Below are the code and all the weights of a small trained network. Each question names an input and a class and asks about switching units off, where a switched-off unit gives its printed mean instead of its output.

import numpy as np


def w(rows, s, z=0):
    codes = np.array(rows[::2]) - 128.0
    scale = np.full(codes.shape[1], s)
    scale[-1] = z or s
    return codes * scale


def norm(h):
    return h / np.sqrt((h * h).mean(-1, keepdims=True) + 1e-5)


def f(y):
    return y / 2 * (1 + np.tanh(0.7978845608 * (y + 0.044715 * y**3)))


def log_softmax(a):
    a = a - a.max(-1, keepdims=True)
    return a - np.log(np.exp(a).sum(-1, keepdims=True))


def net(x, mask):
    res = np.array(x, float).reshape(1, 5) / 4 @ E
    u = 0
    for l in range(4):
        y = f(norm(res) @ A[l][:, :-1].T + A[l][:, -1])
        res = res + np.where(mask[u : u + 6], y, B[l][:, -1]) @ B[l][:, :-1]
        u += 6
    return log_softmax(norm(res)[-1] @ U[:, :-1].T + U[:, -1])


A, B = {}, {}
E = w([
[136,129,130],'x0',
[128,145,127],'x1',
[135,145,167],'x2',
[125,128,127],'x3',
[252,80,141],'x4',
],0.0037)
A[0] = w([
[114,99,129,217],'0.n0',
[244,89,191,253],'0.n1',
[49,1,136,219],'0.n2',
[239,86,119,172],'0.n3',
[125,106,166,17],'0.n4',
[151,79,137,201],'0.n5',
],0.0045,0.0019)
B[0] = w([
[67,237,81,155],'0.n0',
[42,152,152,254],'0.n1',
[103,172,196,166],'0.n2',
[100,202,89,211],'0.n3',
[204,81,4,106],'0.n4',
[78,174,79,162],'0.n5',
],0.0039,0.0035)
A[1] = w([
[153,91,174,166],'1.n0',
[71,94,133,31],'1.n1',
[87,221,94,136],'1.n2',
[254,116,132,203],'1.n3',
[13,173,197,252],'1.n4',
[81,191,163,155],'1.n5',
],0.0051,0.0016)
B[1] = w([
[133,171,149,121],'1.n0',
[121,90,75,125],'1.n1',
[154,174,3,192],'1.n2',
[72,223,182,130],'1.n3',
[185,165,139,253],'1.n4',
[197,42,187,191],'1.n5',
],0.0054,0.0064)
A[2] = w([
[152,82,161,135],'2.n0',
[147,178,165,177],'2.n1',
[186,142,70,2],'2.n2',
[148,83,156,175],'2.n3',
[191,127,148,108],'2.n4',
[98,193,255,194],'2.n5',
],0.0053,0.0014)
B[2] = w([
[115,112,167,108],'2.n0',
[97,194,46,246],'2.n1',
[142,88,94,194],'2.n2',
[119,147,159,115],'2.n3',
[236,111,1,199],'2.n4',
[74,108,59,250],'2.n5',
],0.0037,0.0021)
A[3] = w([
[187,2,196,182],'3.n0',
[109,147,65,136],'3.n1',
[226,121,130,156],'3.n2',
[109,26,182,46],'3.n3',
[72,69,250,7],'3.n4',
[106,43,221,210],'3.n5',
],0.0028,0.0012)
B[3] = w([
[4,196,151,64],'3.n0',
[81,184,83,200],'3.n1',
[85,155,132,232],'3.n2',
[253,54,140,11],'3.n3',
[100,68,45,4],'3.n4',
[9,186,121,32],'3.n5',
],0.0022,0.0013)
U = w([
[169,127,100,197],'0',
[127,164,128,179],'1',
[119,157,140,194],'2',
[37,199,163,137],'3',
[125,157,133,134],'4',
[116,84,175,10],'5',
[119,2,195,3],'6',
],0.0092,0.0052)

Each question gives the input, the list of numbers given to net, and the class t.
The units are the neurons (one row each of A and B). Each row of codes is followed by its name. A weight is (code - 128) times the scale printed after its matrix; where a second scale follows, it is the last column's (A, B and U).
mask holds one flag per neuron, layer by layer. A switched-off neuron (its flag False) gives its mean, the last column of its row in B, instead of its output. The means were averaged over made-up inputs and are rounded, as every weight is.
A unit's drop is (log p(t) with every unit on - log p(t) with that unit switched off) / (log p(t) with every unit on - log p(t) with every unit switched off).
The circuit of an input: a set's keep is (log p(t) with only the set's units on - log p(t) with every unit switched off) / (log p(t) with every unit on - log p(t) with every unit switched off). Starting from the 12 units with the biggest drops (on a tie, the unit counted first), units are removed one at a time, each time the one whose removal leaves the highest keep (on an exact tie, the one counted first), for as long as the keep stays at least 0.8.
circuit, biggest first: the units of the circuit, biggest drop first
top k neurons: the k neurons with the biggest drops, biggest first
top k neurons in layer l: the k neurons of layer l with the biggest drops, biggest first
drop of u: that unit's drop, to one decimal
input [-2,8,-2,4,8], class 3: top 2 neurons => 1.n3, 1.n4
input [3,-2,-5,0,7], class 3: top 2 neurons => 1.n3, 1.n4
input [1,-1,-4,-3,5], class 3: circuit, biggest first => 1.n3
input [-3,0,-1,2,8], class 3: top 3 neurons in layer 1 => 1.n3, 1.n4, 1.n2
input [-6,1,-6,-3,7], class 3: top 3 neurons => 1.n3, 1.n5, 1.n4
input [-3,7,1,-8,-4], class 0: top 2 neurons in layer 1 => 1.n3, 1.n5
input [2,3,1,7,-4], class 0: top 3 neurons => 0.n1, 1.n3, 0.n3
input [-5,1,1,-5,7], class 3: top 3 neurons => 1.n3, 1.n4, 1.n2
input [-6,1,1,-8,-4], class 0: top 3 neurons in layer 0 => 0.n1, 0.n3, 0.n5
input [-1,-3,5,-7,-4], class 0: top 2 neurons => 0.n1, 1.n3
input [1,-3,-1,3,7], class 3: drop of 1.n3 => 0.6
input [0,-3,-4,-1,8], class 3: drop of 1.n3 => 0.8
input [-1,-5,4,-5,-4], class 0: drop of 1.n5 => 0.1
